Here is a tiny trained network, its code and every weight. The questions are about switching its units off for an input and a class, where a switched-off unit gives its printed mean instead of its output.

import numpy as np


def w(rows, s, z=0):
    codes = np.array(rows[::2]) - 128.0
    scale = np.full(codes.shape[1], s)
    scale[-1] = z or s
    return codes * scale


def f(y):
    return y / 2 * (1 + np.tanh(0.7978845608 * (y + 0.044715 * y**3)))


def log_softmax(a):
    a = a - a.max(-1, keepdims=True)
    return a - np.log(np.exp(a).sum(-1, keepdims=True))


def net(x, mask):
    res = np.array(x, float).reshape(1, 4) / 4 @ E
    y = f(res @ A[0][:, :-1].T + A[0][:, -1])
    res = res + np.where(mask, y, B[0][:, -1]) @ B[0][:, :-1]
    return log_softmax(res[-1] @ U[:, :-1].T + U[:, -1])


A, B = {}, {}
E = w([
[1,12,145,94,66],'x0',
[221,21,155,45,182],'x1',
[185,67,165,223,38],'x2',
[146,200,229,46,60],'x3',
],0.0053)
A[0] = w([
[210,189,113,159,167,100],'neuron 1',
[189,50,136,33,213,102],'neuron 2',
[212,59,109,66,125,98],'neuron 3',
[128,138,95,118,103,63],'neuron 4',
[142,81,29,165,154,84],'neuron 5',
[153,200,211,26,5,108],'neuron 6',
[55,176,101,52,231,111],'neuron 7',
[149,184,225,31,58,93],'neuron 8',
[60,76,155,121,109,100],'neuron 9',
[189,164,166,154,112,93],'neuron 10',
[142,121,128,138,118,254],'neuron 11',
[174,85,182,204,62,97],'neuron 12',
[145,129,126,165,74,59],'neuron 13',
[123,84,64,183,170,128],'neuron 14',
[103,175,108,155,100,77],'neuron 15',
[1,44,130,60,96,107],'neuron 16',
[46,215,132,199,104,103],'neuron 17',
[87,84,71,225,214,104],'neuron 18',
[80,97,154,125,130,85],'neuron 19',
[125,117,110,56,175,83],'neuron 20',
[74,183,100,169,104,90],'neuron 21',
[110,142,145,140,132,62],'neuron 22',
[19,40,137,121,93,103],'neuron 23',
[238,10,160,98,143,116],'neuron 24',
[116,76,57,198,201,86],'neuron 25',
[197,54,132,51,151,109],'neuron 26',
[58,196,112,202,88,127],'neuron 27',
[147,105,158,184,92,74],'neuron 28',
[216,196,136,177,188,92],'neuron 29',
[242,232,76,155,204,111],'neuron 30',
[92,81,122,197,229,79],'neuron 31',
[65,86,121,81,116,86],'neuron 32',
[76,196,98,198,54,104],'neuron 33',
[188,90,104,110,77,80],'neuron 34',
[213,85,138,237,23,113],'neuron 35',
[199,174,106,147,148,151],'neuron 36',
[44,190,71,26,235,91],'neuron 37',
[62,180,104,44,215,115],'neuron 38',
[99,165,95,144,105,141],'neuron 39',
[196,168,122,156,152,117],'neuron 40',
[58,68,120,91,82,129],'neuron 41',
[53,61,138,95,72,102],'neuron 42',
[92,165,96,144,108,88],'neuron 43',
[204,76,150,219,21,98],'neuron 44',
[122,63,91,197,229,120],'neuron 45',
[57,196,119,189,114,103],'neuron 46',
],0.0078,0.0063)
B[0] = w([
[144,109,101,143,197,185],'neuron 1',
[128,207,212,121,150,222],'neuron 2',
[132,191,172,133,156,177],'neuron 3',
[123,162,122,158,149,104],'neuron 4',
[121,194,77,142,113,150],'neuron 5',
[138,217,4,129,84,235],'neuron 6',
[80,83,150,208,88,205],'neuron 7',
[128,232,32,150,97,209],'neuron 8',
[137,119,108,146,179,156],'neuron 9',
[123,123,92,150,156,148],'neuron 10',
[152,30,159,27,68,242],'neuron 11',
[81,108,126,197,110,177],'neuron 12',
[108,153,134,178,148,120],'neuron 13',
[137,155,90,113,86,165],'neuron 14',
[126,176,143,147,155,129],'neuron 15',
[164,79,102,125,216,221],'neuron 16',
[144,202,186,108,161,196],'neuron 17',
[132,212,66,121,92,180],'neuron 18',
[131,141,112,149,165,125],'neuron 19',
[106,153,153,176,140,145],'neuron 20',
[130,183,160,139,150,153],'neuron 21',
[126,166,120,158,147,105],'neuron 22',
[153,91,98,136,208,203],'neuron 23',
[126,199,211,126,154,225],'neuron 24',
[126,201,57,139,108,165],'neuron 25',
[137,198,182,116,150,195],'neuron 26',
[148,170,200,94,147,202],'neuron 27',
[103,140,130,185,137,131],'neuron 28',
[150,107,95,147,210,197],'neuron 29',
[152,74,94,139,233,254],'neuron 30',
[129,175,80,145,118,145],'neuron 31',
[133,129,120,155,175,145],'neuron 32',
[138,180,197,117,151,194],'neuron 33',
[113,165,138,173,139,127],'neuron 34',
[57,72,139,218,103,220],'neuron 35',
[141,81,120,105,159,193],'neuron 36',
[60,83,153,244,82,220],'neuron 37',
[79,95,141,204,87,204],'neuron 38',
[134,132,156,109,126,154],'neuron 39',
[137,105,114,133,170,168],'neuron 40',
[156,92,116,119,174,185],'neuron 41',
[147,108,97,148,193,183],'neuron 42',
[127,165,145,145,143,129],'neuron 43',
[63,92,137,230,101,207],'neuron 44',
[137,178,82,105,80,181],'neuron 45',
[135,187,175,122,152,175],'neuron 46',
],0.033,0.0055)
U = w([
[197,78,103,130,212,67],'0',
[36,100,176,200,66,250],'1',
[161,213,254,97,128,58],'2',
[161,202,31,106,52,122],'3',
[173,46,166,29,46,222],'4',
],0.0088,0.0018)

Each question gives the input, the list of numbers given to net, and the class t.
The units are the neurons (one row each of A and B). Each row of codes is followed by its name. A weight is (code - 128) times the scale printed after its matrix; where a second scale follows, it is the last column's (A, B and U).
mask holds one flag per neuron, in row order. A switched-off neuron (its flag False) gives its mean, the last column of its row in B, instead of its output. The means were averaged over made-up inputs and are rounded, as every weight is.
A unit's drop is (log p(t) with every unit on - log p(t) with that unit switched off) / (log p(t) with every unit on - log p(t) with every unit switched off).
The circuit of an input: a set's keep is (log p(t) with only the set's units on - log p(t) with every unit switched off) / (log p(t) with every unit on - log p(t) with every unit switched off). Starting from the 12 units with the biggest drops (on a tie, the unit counted first), units are removed one at a time, each time the one whose removal leaves the highest keep (on an exact tie, the one counted first), for as long as the keep stays at least 0.8.
circuit, biggest first: the units of the circuit, biggest drop first
top k neurons: the k neurons with the biggest drops, biggest first
drop of u: that unit's drop, to one decimal
input [-4,1,-7,6], class 1: circuit, biggest first => [neuron 37]
input [3,3,3,1], class 4: top 2 neurons => [neuron 30; neuron 37]
input [5,6,4,-5], class 2: top 2 neurons => [neuron 24; neuron 30]
input [-7,8,-3,3], class 2: top 3 neurons => [neuron 2; neuron 24; neuron 26]
input [-3,7,8,-1], class 1: top 2 neurons => [neuron 35; neuron 44]
input [5,0,-3,-6], class 3: top 4 neurons => [neuron 18; neuron 30; neuron 45; neuron 25]
input [5,5,-6,6], class 1: top 3 neurons => [neuron 37; neuron 38; neuron 7]
input [-3,8,-4,-8], class 2: top 2 neurons => [neuron 2; neuron 24]
input [2,4,6,6], class 1: top 3 neurons => [neuron 44; neuron 35; neuron 12]
input [-1,-8,-7,0], class 2: top 2 neurons => [neuron 17; neuron 27]
input [2,6,-3,-6], class 2: top 2 neurons => [neuron 2; neuron 6]
input [7,5,-5,8], class 3: top 3 neurons => [neuron 6; neuron 8; neuron 30]
input [0,-1,3,4], class 3: top 2 neurons => [neuron 6; neuron 37]
input [-7,-1,-3,6], class 0: circuit, biggest first => [neuron 30]
input [1,7,-5,7], class 2: top 3 neurons => [neuron 2; neuron 26; neuron 24]
input [-8,-4,5,7], class 0: drop of neuron 30 => 0.2
input [-6,0,-8,-8], class 1: drop of neuron 38 => 0.9
input [6,-7,2,-8], class 3: drop of neuron 24 => 0.2
